Below are the code and all the weights of a small trained network. Each question names an input and a class and asks about switching units off, where a switched-off unit gives its printed mean instead of its output.

import numpy as np


def w(rows, s, z=0):
    codes = np.array(rows[::2]) - 128.0
    scale = np.full(codes.shape[1], s)
    scale[-1] = z or s
    return codes * scale


def norm(h):
    return h / np.sqrt((h * h).mean(-1, keepdims=True) + 1e-5)


def f(y):
    return y / 2 * (1 + np.tanh(0.7978845608 * (y + 0.044715 * y**3)))


def log_softmax(a):
    a = a - a.max(-1, keepdims=True)
    return a - np.log(np.exp(a).sum(-1, keepdims=True))


def net(x, mask):
    res = np.array(x, float).reshape(1, 7) / 4 @ E
    u = 0
    for l in range(2):
        y = f(norm(res) @ A[l][:, :-1].T + A[l][:, -1])
        res = res + np.where(mask[u : u + 3], y, B[l][:, -1]) @ B[l][:, :-1]
        u += 3
    return log_softmax(norm(res)[-1] @ U[:, :-1].T + U[:, -1])


A, B = {}, {}
E = w([
[125,146,92,152,123],'x0',
[204,60,26,160,152],'x1',
[51,103,36,130,155],'x2',
[113,158,61,22,151],'x3',
[142,139,123,210,165],'x4',
[119,149,72,190,14],'x5',
[72,2,104,26,122],'x6',
],0.0066)
A[0] = w([
[104,152,12,113,9,2],'L0N1',
[212,75,214,125,2,85],'L0N2',
[82,99,246,204,168,66],'L0N3',
],0.0076,0.0064)
B[0] = w([
[140,6,158,207,64,212],'L0N1',
[125,152,172,125,109,254],'L0N2',
[52,79,135,203,157,225],'L0N3',
],0.015,0.0016)
A[1] = w([
[81,234,50,119,19,88],'L1N1',
[163,1,89,124,111,121],'L1N2',
[169,170,154,92,36,2],'L1N3',
],0.0084,0.004)
B[1] = w([
[44,5,122,141,120,175],'L1N1',
[37,157,125,174,181,254],'L1N2',
[161,52,157,146,131,133],'L1N3',
],0.013,0.0042)
U = w([
[168,181,134,221,181,118],'0',
[129,153,95,125,97,19],'1',
[177,166,6,165,142,90],'2',
[133,144,94,123,93,11],'3',
[17,86,121,223,101,197],'4',
[68,136,68,30,173,151],'5',
[121,214,211,102,130,224],'6',
[185,58,140,142,21,101],'7',
],0.022,0.012)

Each question gives the input, the list of numbers given to net, and the class t.
The units are the neurons (one row each of A and B). Each row of codes is followed by its name. A weight is (code - 128) times the scale printed after its matrix; where a second scale follows, it is the last column's (A, B and U).
mask holds one flag per neuron, layer by layer. A switched-off neuron (its flag False) gives its mean, the last column of its row in B, instead of its output. The means were averaged over made-up inputs and are rounded, as every weight is.
A unit's drop is (log p(t) with every unit on - log p(t) with that unit switched off) / (log p(t) with every unit on - log p(t) with every unit switched off).
The circuit of an input: a set's keep is (log p(t) with only the set's units on - log p(t) with every unit switched off) / (log p(t) with every unit on - log p(t) with every unit switched off). Starting from all 6 units, units are removed one at a time, each time the one whose removal leaves the highest keep (on an exact tie, the one counted first), for as long as the keep stays at least 0.8.
units of the circuit, in order: the units of the circuit, biggest drop first
top k neurons: the k neurons with the biggest drops, biggest first
top k neurons in layer l: the k neurons of layer l with the biggest drops, biggest first
drop of u: that unit's drop, to one decimal
input [0,3,-5,-7,-8,0,-1], class 6: top 2 neurons in layer 0 : [L0N2, L0N1]
input [-2,4,-8,7,-3,1,-2], class 7: top 3 neurons : [L1N3, L1N2, L1N1]
input [4,4,-4,-3,-7,2,-5], class 7: units of the circuit, in order : [L1N2]
input [-1,7,-4,-5,-4,1,-3], class 7: units of the circuit, in order : [L1N2, L0N2]
input [2,7,0,-8,-8,-1,-5], class 7: top 4 neurons : [L1N2, L0N2, L0N3, L1N3]
input [-7,2,-5,0,-6,3,-5], class 7: top 4 neurons : [L1N3, L1N2, L1N1, L0N3]
input [-2,-5,8,7,-7,4,-4], class 4: top 2 neurons : [L0N1, L1N1]
input [1,8,3,-4,-1,-2,-8], class 2: top 4 neurons : [L1N2, L0N1, L0N3, L0N2]
input [3,4,-3,5,-3,8,-5], class 4: top 2 neurons in layer 1 : [L1N2, L1N1]
input [-1,2,-8,-7,-1,4,-5], class 6: top 4 neurons : [L0N2, L0N1, L1N1, L1N2]
input [3,-7,-5,3,2,2,-3], class 4: top 2 neurons : [L1N1, L1N3]
input [-5,0,0,-8,-3,1,-7], class 6: units of the circuit, in order : [L0N2, L0N1]
input [3,3,-8,6,7,8,-5], class 7: top 3 neurons : [L1N2, L1N1, L0N3]
input [-6,-3,0,-7,-2,4,-5], class 6: units of the circuit, in order : [L0N2]
input [-2,-3,-7,6,-5,6,8], class 7: units of the circuit, in order : [L1N3, L0N2, L1N2]
input [-3,2,-3,-2,2,8,-3], class 7: top 2 neurons in layer 0 : [L0N3, L0N2]
input [4,5,-8,-2,7,5,2], class 7: top 2 neurons in layer 0 : [L0N2, L0N3]
input [-1,4,8,8,-3,3,-7], class 4: drop of L0N1 : 0.1
